Below is a small trained network, with its code and all its weights. Each question gives an input and a class and asks what happens when units are switched off, that is, made to give their printed mean instead of their output.

import numpy as np


def w(rows, s, z=0):
    codes = np.array(rows[::2]) - 128.0
    scale = np.full(codes.shape[1], s)
    scale[-1] = z or s
    return codes * scale


def f(y):
    return np.maximum(y, 0)


def log_softmax(a):
    a = a - a.max(-1, keepdims=True)
    return a - np.log(np.exp(a).sum(-1, keepdims=True))


def net(x, mask):
    res = np.array(x, float).reshape(1, 6) / 4 @ E
    y = f(res @ A[0][:, :-1].T + A[0][:, -1])
    res = res + np.where(mask, y, B[0][:, -1]) @ B[0][:, :-1]
    return log_softmax(res[-1] @ U[:, :-1].T + U[:, -1])


A, B = {}, {}
E = w([
[71,198,132,166,88,174,69,228,127],'x0',
[103,118,126,151,142,167,34,19,100],'x1',
[187,168,11,164,158,125,105,211,105],'x2',
[52,255,221,75,93,166,77,96,90],'x3',
[156,191,122,111,104,16,53,136,202],'x4',
[163,184,62,170,112,69,173,113,69],'x5',
],0.0086)
A[0] = w([
[166,181,185,106,91,172,134,68,122,151],'neuron 1',
[122,177,162,92,90,87,134,103,73,252],'neuron 2',
[113,127,143,136,105,144,116,145,187,115],'neuron 3',
[133,93,169,157,176,147,176,128,131,234],'neuron 4',
[107,131,156,130,124,150,109,107,94,138],'neuron 5',
[158,75,153,72,166,171,167,131,212,188],'neuron 6',
[148,169,109,133,166,132,115,142,220,163],'neuron 7',
[161,118,125,105,135,140,141,101,157,143],'neuron 8',
[118,91,180,138,133,150,123,124,109,184],'neuron 9',
[137,118,36,121,188,130,130,113,89,166],'neuron 10',
[105,154,156,100,102,179,109,111,73,181],'neuron 11',
[118,135,120,161,135,70,105,168,157,192],'neuron 12',
[119,109,89,209,119,159,139,152,104,229],'neuron 13',
[179,151,129,124,81,71,86,164,161,157],'neuron 14',
[109,59,104,84,155,148,156,122,170,195],'neuron 15',
[145,90,131,129,131,71,130,120,149,161],'neuron 16',
[149,121,118,180,90,115,106,93,9,194],'neuron 17',
],0.012,0.0033)
B[0] = w([
[86,169,195,39,159,122,109,48,172,234],'neuron 1',
[131,171,191,97,145,101,84,69,93,249],'neuron 2',
[195,164,62,153,45,82,122,182,161,179],'neuron 3',
[134,81,126,139,127,158,196,45,182,221],'neuron 4',
[144,137,176,152,137,153,94,128,61,200],'neuron 5',
[255,82,122,158,65,71,156,50,149,243],'neuron 6',
[133,156,75,84,106,71,124,167,98,212],'neuron 7',
[122,134,137,149,112,76,124,102,158,174],'neuron 8',
[85,110,133,179,134,155,170,67,99,204],'neuron 9',
[131,118,102,149,131,179,88,128,163,254],'neuron 10',
[89,148,161,165,152,119,84,52,131,248],'neuron 11',
[137,195,14,70,55,102,78,195,116,223],'neuron 12',
[194,97,83,202,225,157,97,200,118,244],'neuron 13',
[112,165,32,118,49,77,75,186,115,249],'neuron 14',
[239,54,89,156,110,78,209,87,190,229],'neuron 15',
[123,112,160,92,107,95,141,178,132,202],'neuron 16',
[112,177,149,166,127,223,143,126,77,249],'neuron 17',
],0.0078,0.009)
U = w([
[64,142,222,83,129,134,79,75,129,250],'0',
[133,66,93,173,225,233,117,164,128,154],'1',
[104,169,99,71,2,79,63,225,154,46],'2',
[154,27,148,150,43,71,221,101,234,17],'3',
],0.0087,0.0011)

Each question gives the input, the list of numbers given to net, and the class t.
The units are the neurons (one row each of A and B). Each row of codes is followed by its name. A weight is (code - 128) times the scale printed after its matrix; where a second scale follows, it is the last column's (A, B and U).
mask holds one flag per neuron, in row order. A switched-off neuron (its flag False) gives its mean, the last column of its row in B, instead of its output. The means were averaged over made-up inputs and are rounded, as every weight is.
A unit's drop is (log p(t) with every unit on - log p(t) with that unit switched off) / (log p(t) with every unit on - log p(t) with every unit switched off).
The circuit of an input: a set's keep is (log p(t) with only the set's units on - log p(t) with every unit switched off) / (log p(t) with every unit on - log p(t) with every unit switched off). Starting from the 12 units with the biggest drops (on a tie, the unit counted first), units are removed one at a time, each time the one whose removal leaves the highest keep (on an exact tie, the one counted first), for as long as the keep stays at least 0.8.
units of the circuit, in order: the units of the circuit, biggest drop first
unit that matters most: the unit with the biggest drop
top k neurons: the k neurons with the biggest drops, biggest first
drop of u: that unit's drop, to one decimal
input [0,-7,8,-1,-4,-8], class 3: unit that matters most -> neuron 6
input [-2,8,5,-1,3,1], class 1: top 3 neurons -> (neuron 17; neuron 10; neuron 3)
input [-6,-3,8,6,-2,-3], class 0: units of the circuit, in order -> (neuron 13; neuron 14)
input [5,-5,7,8,-4,-2], class 0: units of the circuit, in order -> (neuron 11; neuron 14)
input [-8,5,2,1,-1,5], class 1: top 3 neurons -> (neuron 10; neuron 17; neuron 11)
input [0,4,8,-8,1,-7], class 3: top 3 neurons -> (neuron 15; neuron 6; neuron 17)
input [-8,6,5,1,5,-4], class 2: top 3 neurons -> (neuron 4; neuron 9; neuron 7)
input [1,2,-3,0,-3,7], class 0: top 2 neurons -> (neuron 15; neuron 2)
input [3,-8,1,6,-6,8], class 0: drop of neuron 2 -> 0.2
input [-8,-4,2,4,-3,6], class 0: drop of neuron 15 -> 0.1
input [-1,-4,3,-3,0,5], class 2: drop of neuron 12 -> 0.3
